Here is a tiny trained network, its code and every weight. The questions are about switching its units off for an input and a class, where a switched-off unit gives its printed mean instead of its output.

import numpy as np


def w(rows, s, z=0):
    codes = np.array(rows[::2]) - 128.0
    scale = np.full(codes.shape[1], s)
    scale[-1] = z or s
    return codes * scale


def f(y):
    return y / 2 * (1 + np.tanh(0.7978845608 * (y + 0.044715 * y**3)))


def log_softmax(a):
    a = a - a.max(-1, keepdims=True)
    return a - np.log(np.exp(a).sum(-1, keepdims=True))


def net(x, mask):
    res = np.array(x, float).reshape(1, 6) / 4 @ E
    y = f(res @ A[0][:, :-1].T + A[0][:, -1])
    res = res + np.where(mask, y, B[0][:, -1]) @ B[0][:, :-1]
    return log_softmax(res[-1] @ U[:, :-1].T + U[:, -1])


A, B = {}, {}
E = w([
[74,118,170,36,158,211,43,222,69,206,178],'x0',
[114,73,60,207,96,65,42,120,118,98,206],'x1',
[157,143,92,109,220,80,118,147,60,125,143],'x2',
[186,246,163,203,19,120,197,231,90,179,80],'x3',
[196,119,207,87,180,65,176,52,103,255,234],'x4',
[74,206,44,27,191,108,205,209,229,163,154],'x5',
],0.0077)
A[0] = w([
[186,89,198,120,169,104,107,54,44,174,90,169],'neuron 0',
[169,35,163,145,167,140,111,24,90,171,127,166],'neuron 1',
[172,159,36,140,120,104,191,86,164,131,82,133],'neuron 2',
[213,126,81,158,108,40,155,91,55,121,125,242],'neuron 3',
[134,191,159,141,15,104,155,142,179,121,94,212],'neuron 4',
[123,163,192,77,204,93,160,97,143,249,182,220],'neuron 5',
[41,169,97,49,151,121,72,201,154,111,62,202],'neuron 6',
[184,242,130,158,117,65,97,189,94,155,102,213],'neuron 7',
[65,94,80,233,81,169,40,161,134,79,112,184],'neuron 8',
[173,93,199,156,71,110,56,82,62,87,177,212],'neuron 9',
[168,156,140,138,85,128,16,169,73,169,119,228],'neuron 10',
[40,105,103,55,166,50,138,44,171,111,180,246],'neuron 11',
[127,172,223,94,161,154,171,252,58,253,173,151],'neuron 12',
[45,124,135,80,138,177,165,153,234,114,90,253],'neuron 13',
[203,199,148,187,70,111,238,123,171,110,86,174],'neuron 14',
[102,119,146,28,161,120,194,158,172,221,174,154],'neuron 15',
[3,100,59,123,115,253,188,190,200,79,118,197],'neuron 16',
],0.0079,0.0051)
B[0] = w([
[216,146,186,203,188,229,104,105,104,176,169,216],'neuron 0',
[210,144,158,168,190,190,97,20,151,180,148,222],'neuron 1',
[189,172,122,156,135,103,152,215,194,74,89,185],'neuron 2',
[157,82,197,233,220,95,202,134,156,100,209,226],'neuron 3',
[129,156,148,149,18,98,124,184,149,179,58,224],'neuron 4',
[110,169,136,82,148,135,207,113,186,167,187,240],'neuron 5',
[144,155,80,77,175,202,128,194,47,37,89,216],'neuron 6',
[127,97,143,178,98,140,208,202,74,130,150,220],'neuron 7',
[61,18,96,102,116,122,80,71,149,109,78,239],'neuron 8',
[93,86,93,194,106,170,126,26,125,162,148,241],'neuron 9',
[72,53,204,147,54,187,138,134,94,130,185,207],'neuron 10',
[140,179,47,122,209,56,79,83,195,127,165,225],'neuron 11',
[67,79,135,44,44,232,182,228,100,179,196,245],'neuron 12',
[139,218,53,98,114,118,81,136,85,157,76,216],'neuron 13',
[213,165,129,188,67,73,216,136,228,129,2,252],'neuron 14',
[81,218,119,29,178,86,209,117,183,169,149,221],'neuron 15',
[116,208,88,108,126,90,24,158,49,92,45,230],'neuron 16',
],0.0079,0.013)
U = w([
[79,204,116,10,211,82,156,129,175,202,175,6],'0',
[19,39,120,187,71,145,47,77,105,91,118,208],'1',
[132,93,97,195,191,2,50,93,175,77,233,56],'2',
[214,134,220,191,171,241,113,38,86,210,155,100],'3',
[64,112,197,94,37,207,160,252,49,192,193,39],'4',
[197,154,154,231,95,54,238,202,157,129,75,204],'5',
[121,186,117,151,21,96,71,162,163,152,25,151],'6',
[109,177,82,105,209,173,59,215,18,32,75,180],'7',
],0.0082,0.002)

Each question gives the input, the list of numbers given to net, and the class t.
The units are the neurons (one row each of A and B). Each row of codes is followed by its name. A weight is (code - 128) times the scale printed after its matrix; where a second scale follows, it is the last column's (A, B and U).
mask holds one flag per neuron, in row order. A switched-off neuron (its flag False) gives its mean, the last column of its row in B, instead of its output. The means were averaged over made-up inputs and are rounded, as every weight is.
A unit's drop is (log p(t) with every unit on - log p(t) with that unit switched off) / (log p(t) with every unit on - log p(t) with every unit switched off).
The circuit of an input: a set's keep is (log p(t) with only the set's units on - log p(t) with every unit switched off) / (log p(t) with every unit on - log p(t) with every unit switched off). Starting from the 12 units with the biggest drops (on a tie, the unit counted first), units are removed one at a time, each time the one whose removal leaves the highest keep (on an exact tie, the one counted first), for as long as the keep stays at least 0.8.
circuit, biggest first: the units of the circuit, biggest drop first
unit that matters most: the unit with the biggest drop
top k neurons: the k neurons with the biggest drops, biggest first
drop of u: that unit's drop, to one decimal
input [1,2,5,-7,-2,-3], class 2: unit that matters most	neuron 11
input [-2,-3,-2,-3,-8,-4], class 7: top 2 neurons	[neuron 16; neuron 14]
input [4,-2,2,4,-4,6], class 7: top 3 neurons	[neuron 6; neuron 16; neuron 13]
input [-2,-1,-7,4,-1,7], class 6: top 3 neurons	[neuron 16; neuron 3; neuron 13]
input [7,8,8,0,-2,-1], class 1: circuit, biggest first	[neuron 8; neuron 15]
input [-7,-6,-5,-3,-7,5], class 6: top 2 neurons	[neuron 14; neuron 4]
input [3,3,-8,4,-7,-3], class 1: top 2 neurons	[neuron 8; neuron 10]
input [-4,2,4,0,-4,-7], class 1: top 2 neurons	[neuron 8; neuron 5]
input [8,-4,-8,-4,-2,4], class 7: top 2 neurons	[neuron 16; neuron 6]
input [6,4,-2,1,0,-6], class 1: drop of neuron 15	0.1
input [-1,1,-3,-6,-7,7], class 7: drop of neuron 14	0.0
input [-8,3,6,-2,5,1], class 2: drop of neuron 11	0.1
